Below is a small trained network, with its code and all its weights. Each question gives an input and a target symbol and asks what happens when units are switched off, that is, made to give their printed mean instead of their output.

import numpy as np


def w(rows, s, z=0):
    codes = np.array(rows[::2]) - 128.0
    scale = np.full(codes.shape[1], s)
    scale[-1] = z or s
    return codes * scale


def f(y):
    return np.maximum(y, 0)


def softmax(a):
    e = np.exp(a - a.max(-1, keepdims=True))
    return e / e.sum(-1, keepdims=True)


def log_softmax(a):
    a = a - a.max(-1, keepdims=True)
    return a - np.log(np.exp(a).sum(-1, keepdims=True))


def net(x, mask):
    ids = ['ΦΨγζηθπ'.index(c) for c in x.split()]
    T = len(ids)
    res = E[ids] + P[:T]
    r = res
    for j in range(3):
        rows = slice(4 * j, 4 * j + 4)
        q, k, v = (r @ M[0][rows].T for M in (Q, K, V))
        z = softmax(np.where(np.tri(T) > 0, q @ k.T / 4**0.5, -1e9)) @ v
        o = O[0][rows]
        res = res + np.where(mask[j], z, o[:, -1]) @ o[:, :-1]
    y = f(res @ A[0][:, :-1].T + A[0][:, -1])
    res = res + np.where(mask[3:7], y, B[0][:, -1]) @ B[0][:, :-1]
    return log_softmax(res[-1] @ U[:, :-1].T + U[:, -1])


Q, K, V, O, A, B = {}, {}, {}, {}, {}, {}
E = w([
[117,113,81,103],'Φ',
[124,141,73,80],'Ψ',
[101,120,209,124],'γ',
[51,172,190,78],'ζ',
[126,250,141,122],'η',
[178,128,201,86],'θ',
[213,177,175,213],'π',
],0.015)
P = w([
[254,90,118,56],'0',
[235,191,233,65],'1',
[173,188,211,84],'2',
[141,195,175,110],'3',
[117,185,150,132],'4',
[91,188,115,159],'5',
[65,174,108,174],'6',
[44,102,95,99],'7',
[37,146,119,208],'8',
[44,106,103,167],'9',
[17,157,108,205],'10',
],0.0069)
Q[0] = w([
[196,61,162,174],'h1',
[2,81,154,153],'h1',
[81,172,231,182],'h1',
[189,7,124,109],'h1',
[156,225,134,123],'h2',
[25,106,156,80],'h2',
[199,30,50,128],'h2',
[191,82,84,134],'h2',
[207,175,147,183],'h3',
[113,177,77,24],'h3',
[73,84,65,176],'h3',
[100,141,65,46],'h3',
],0.0098)
K[0] = w([
[207,87,83,93],'h1',
[83,109,93,137],'h1',
[134,188,96,129],'h1',
[129,105,132,40],'h1',
[151,219,130,172],'h2',
[50,125,157,120],'h2',
[151,99,58,35],'h2',
[147,123,113,95],'h2',
[136,123,164,97],'h3',
[113,184,106,183],'h3',
[98,134,64,137],'h3',
[98,145,146,254],'h3',
],0.013)
V[0] = w([
[59,40,144,95],'h1',
[138,54,107,139],'h1',
[247,169,77,123],'h1',
[50,214,77,88],'h1',
[144,100,53,129],'h2',
[167,198,64,112],'h2',
[114,97,222,133],'h2',
[88,10,113,117],'h2',
[180,47,147,105],'h3',
[165,63,101,164],'h3',
[199,149,152,188],'h3',
[160,129,155,152],'h3',
],0.011)
O[0] = w([
[189,131,97,137,38],'h1',
[189,191,133,137,50],'h1',
[110,205,98,172,204],'h1',
[115,88,87,42,180],'h1',
[90,186,179,140,78],'h2',
[5,117,131,150,190],'h2',
[254,70,127,116,130],'h2',
[166,209,46,217,3],'h2',
[174,180,71,109,109],'h3',
[189,175,146,169,70],'h3',
[151,111,200,176,148],'h3',
[147,115,150,169,135],'h3',
],0.0071,0.0064)
A[0] = w([
[80,117,74,239,166],'n1',
[102,90,211,11,4],'n2',
[158,108,42,161,197],'n3',
[87,186,1,164,192],'n4',
],0.0072,0.0028)
B[0] = w([
[128,167,106,77,160],'n1',
[177,245,69,221,255],'n2',
[142,254,99,48,142],'n3',
[112,167,132,49,197],'n4',
],0.0092,0.0081)
U = w([
[108,216,118,113,183],'Φ',
[27,132,142,44,98],'Ψ',
[117,122,109,78,122],'γ',
[118,152,2,166,62],'ζ',
[48,173,41,194,21],'η',
[102,168,102,115,89],'θ',
[51,130,162,129,254],'π',
],0.0091,0.0061)

Each question gives the input, a string of symbols that net reads in full, and the target symbol t.
The units are the heads (4 rows each of Q, K, V and O) and the neurons (one row each of A and B). Each row of codes is followed by its name. A weight is (code - 128) times the scale printed after its matrix; where a second scale follows, it is the last column's (O, A, B and U).
mask holds one flag per unit, heads first, then neurons. A switched-off unit (its flag False) gives its mean, the last column of its rows in O or B, instead of its output. The means were averaged over made-up inputs and are rounded, as every weight is.
A unit's drop is (log p(t) with every unit on - log p(t) with that unit switched off) / (log p(t) with every unit on - log p(t) with every unit switched off).
The circuit of an input: a set's keep is (log p(t) with only the set's units on - log p(t) with every unit switched off) / (log p(t) with every unit on - log p(t) with every unit switched off). Starting from all 7 units, units are removed one at a time, each time the one whose removal leaves the highest keep (on an exact tie, the one counted first), for as long as the keep stays at least 0.8.
units of the circuit, in order: the units of the circuit, biggest drop first
unit that matters most: the unit with the biggest drop
top k neurons: the k neurons with the biggest drops, biggest first
which heads matter: for each layer, one digit per head in row order, 1 if its drop is at least 0.15 and else 0, layers parted by /
drop of u: that unit's drop, to one decimal
input π π θ π Φ, target π: which heads matter : 101
input θ γ Φ π π, target π: which heads matter : 110
input θ ζ ζ Φ, target ζ: unit that matters most : n2
input Ψ η Ψ, target η: units of the circuit, in order : (n2; h2; h1; h3)
input Ψ γ Φ Ψ Ψ Φ Φ, target Ψ: which heads matter : 010
input Ψ Ψ Φ Φ Ψ Φ Ψ Ψ Ψ Φ Ψ, target Ψ: which heads matter : 010
input Φ Φ Φ η Ψ, target η: which heads matter : 111
input Φ γ Ψ Φ Φ Ψ Ψ, target Ψ: units of the circuit, in order : (n2; h2; n4)
input Ψ π Φ Φ Φ Φ Φ, target Ψ: top 3 neurons : (n2; n4; n1)
input θ η η Φ, target η: top 2 neurons : (n2; n4)
input Φ Φ Φ π Ψ, target π: units of the circuit, in order : (h3; h1; n2)
input π Ψ η Φ π π θ Ψ, target π: which heads matter : 001
input π π π, target π: which heads matter : 111
input η Φ η Φ η η Φ η η, target η: top 2 neurons : (n2; n4)
input Ψ Φ Φ η, target η: drop of h2 : 0.3
input Φ ζ η ζ, target η: drop of h1 : 0.2
